Below is a small trained network, with its code and all its weights. Each question gives an input and a target symbol and asks what happens when units are switched off, that is, made to give their printed mean instead of their output.

import numpy as np


def w(rows, s, z=0):
    codes = np.array(rows[::2]) - 128.0
    scale = np.full(codes.shape[1], s)
    scale[-1] = z or s
    return codes * scale


def f(y):
    return y / 2 * (1 + np.tanh(0.7978845608 * (y + 0.044715 * y**3)))


def softmax(a):
    e = np.exp(a - a.max(-1, keepdims=True))
    return e / e.sum(-1, keepdims=True)


def log_softmax(a):
    a = a - a.max(-1, keepdims=True)
    return a - np.log(np.exp(a).sum(-1, keepdims=True))


def net(x, mask):
    ids = ['ΓΘΛΞαεηπτφω'.index(c) for c in x.split()]
    T = len(ids)
    res = E[ids] + P[:T]
    q, k, v = (res @ M[0].T for M in (Q, K, V))
    z = softmax(np.where(np.tri(T) > 0, q @ k.T / 2**0.5, -1e9)) @ v
    res = res + np.where(mask[0], z, O[0][:, -1]) @ O[0][:, :-1]
    y = f(res @ A[0][:, :-1].T + A[0][:, -1])
    res = res + np.where(mask[1:25], y, B[0][:, -1]) @ B[0][:, :-1]
    return log_softmax(res[-1] @ U[:, :-1].T + U[:, -1])


Q, K, V, O, A, B = {}, {}, {}, {}, {}, {}
E = w([
[97,128,107],'Γ',
[71,127,21],'Θ',
[116,127,63],'Λ',
[145,76,105],'Ξ',
[119,124,88],'α',
[110,126,140],'ε',
[80,132,57],'η',
[97,136,95],'π',
[148,86,15],'τ',
[142,124,133],'φ',
[9,169,50],'ω',
],0.011)
P = w([
[119,169,218],'0',
[143,32,94],'1',
[103,144,112],'2',
[107,211,89],'3',
[119,15,91],'4',
[109,135,114],'5',
[133,233,73],'6',
[112,4,108],'7',
[169,137,171],'8',
],0.02)
Q[0] = w([
[121,154,75],'H1',
[94,2,168],'H1',
],0.007)
K[0] = w([
[58,112,127],'H1',
[73,98,246],'H1',
],0.011)
V[0] = w([
[249,78,112],'H1',
[61,106,54],'H1',
],0.015)
O[0] = w([
[118,101,4,2],'H1',
[253,128,149,182],'H1',
],0.017,0.0095)
A[0] = w([
[128,6,115,127],'N1',
[138,165,128,136],'N2',
[118,120,160,114],'N3',
[146,130,132,175],'N4',
[162,76,57,94],'N5',
[152,11,100,185],'N6',
[112,118,183,178],'N7',
[101,43,166,43],'N8',
[178,117,59,152],'N9',
[136,83,78,205],'N10',
[25,45,71,61],'N11',
[118,98,152,123],'N12',
[65,108,94,3],'N13',
[99,73,163,205],'N14',
[94,61,129,62],'N15',
[121,150,142,85],'N16',
[63,199,123,90],'N17',
[156,78,95,88],'N18',
[168,99,156,162],'N19',
[97,44,123,136],'N20',
[169,217,139,126],'N21',
[117,203,136,55],'N22',
[170,165,108,110],'N23',
[94,140,84,129],'N24',
],0.016,0.015)
B[0] = w([
[74,166,122,174],'N1',
[110,115,108,165],'N2',
[127,119,96,161],'N3',
[98,138,145,181],'N4',
[46,168,143,133],'N5',
[173,159,220,179],'N6',
[128,140,73,238],'N7',
[112,74,86,172],'N8',
[109,122,165,154],'N9',
[203,94,131,153],'N10',
[209,77,142,190],'N11',
[136,137,110,156],'N12',
[3,176,217,141],'N13',
[163,150,74,220],'N14',
[109,64,176,156],'N15',
[135,107,113,135],'N16',
[115,149,170,154],'N17',
[102,86,112,129],'N18',
[115,179,121,221],'N19',
[81,146,129,178],'N20',
[69,100,100,253],'N21',
[196,59,176,154],'N22',
[117,105,134,183],'N23',
[140,149,148,136],'N24',
],0.012,0.02)
U = w([
[166,114,77,111],'Γ',
[153,95,70,89],'Θ',
[188,104,180,57],'Λ',
[254,224,153,164],'Ξ',
[242,130,119,163],'α',
[204,187,38,37],'ε',
[68,116,189,3],'η',
[36,111,121,55],'π',
[180,202,223,87],'τ',
[234,87,102,165],'φ',
[23,236,131,210],'ω',
],0.0087,0.006)

Each question gives the input, a string of symbols that net reads in full, and the target symbol t.
The units are the heads (2 rows each of Q, K, V and O) and the neurons (one row each of A and B). Each row of codes is followed by its name. A weight is (code - 128) times the scale printed after its matrix; where a second scale follows, it is the last column's (O, A, B and U).
mask holds one flag per unit, heads first, then neurons. A switched-off unit (its flag False) gives its mean, the last column of its rows in O or B, instead of its output. The means were averaged over made-up inputs and are rounded, as every weight is.
A unit's drop is (log p(t) with every unit on - log p(t) with that unit switched off) / (log p(t) with every unit on - log p(t) with every unit switched off).
The circuit of an input: a set's keep is (log p(t) with only the set's units on - log p(t) with every unit switched off) / (log p(t) with every unit on - log p(t) with every unit switched off). Starting from the 12 units with the biggest drops (on a tie, the unit counted first), units are removed one at a time, each time the one whose removal leaves the highest keep (on an exact tie, the one counted first), for as long as the keep stays at least 0.8.
units of the circuit, in order: the units of the circuit, biggest drop first
unit that matters most: the unit with the biggest drop
k most important neurons: the k neurons with the biggest drops, biggest first
drop of u: that unit's drop, to one decimal
input τ η π η ω α ω Θ π, target ω: unit that matters most	N11
input α Γ Γ Ξ ω α α ω, target φ: 2 most important neurons	N11; N21
input Θ ε ω Λ Θ Θ η Λ α, target ω: 2 most important neurons	N11; N21
input Ξ φ ω ω Θ, target Λ: 4 most important neurons	N11; N10; N13; N6
input α ω η Ξ φ Ξ φ Γ, target φ: units of the circuit, in order	H1; N11; N21
input Ξ Γ φ α Λ π ε ω, target Λ: 2 most important neurons	N11; N13
input φ ω Λ ω ε, target η: units of the circuit, in order	H1; N13; N11
input ω η ε ε τ Ξ ω ε Γ, target ω: 4 most important neurons	N11; N22; N10; N19
input ω ω ω Γ π η η τ, target ε: 2 most important neurons	N14; N7
input Θ π φ ω φ Λ ε ω Θ, target ω: 2 most important neurons	N11; N22
input η ω Θ Λ τ η Ξ ω, target ω: units of the circuit, in order	N11; N1
input Γ ε Γ η η η Θ ω, target Θ: 4 most important neurons	N11; N14; N8; N21
input φ ω Λ ω η τ Ξ Θ, target η: units of the circuit, in order	N13; H1; N11
input φ φ η Ξ η η η ε, target η: 4 most important neurons	N13; N11; N20; N1
input α φ Ξ, target Ξ: unit that matters most	N21
input φ Ξ π ω Γ ε α ω, target η: units of the circuit, in order	N13; H1; N11
input φ τ ω π ω Λ ω π, target η: units of the circuit, in order	H1; N13; N11
input ε ω Θ ω Λ π α α Λ, target ω: 3 most important neurons	N11; N21; N19
input ε Θ ω Γ ω τ Λ Λ, target π: 4 most important neurons	N13; N20; N1; N8
input ε τ ω Γ π ε π ε, target π: units of the circuit, in order	H1
input α η ω α π Θ Θ ω η, target ω: 3 most important neurons	N11; N21; N19
input Θ ε η Λ Θ φ α φ, target Ξ: units of the circuit, in order	N6; N21
input τ η Λ φ Λ η α Ξ, target τ: drop of N2	0.0
input Γ π π τ π Θ τ η τ, target τ: drop of N5	0.2
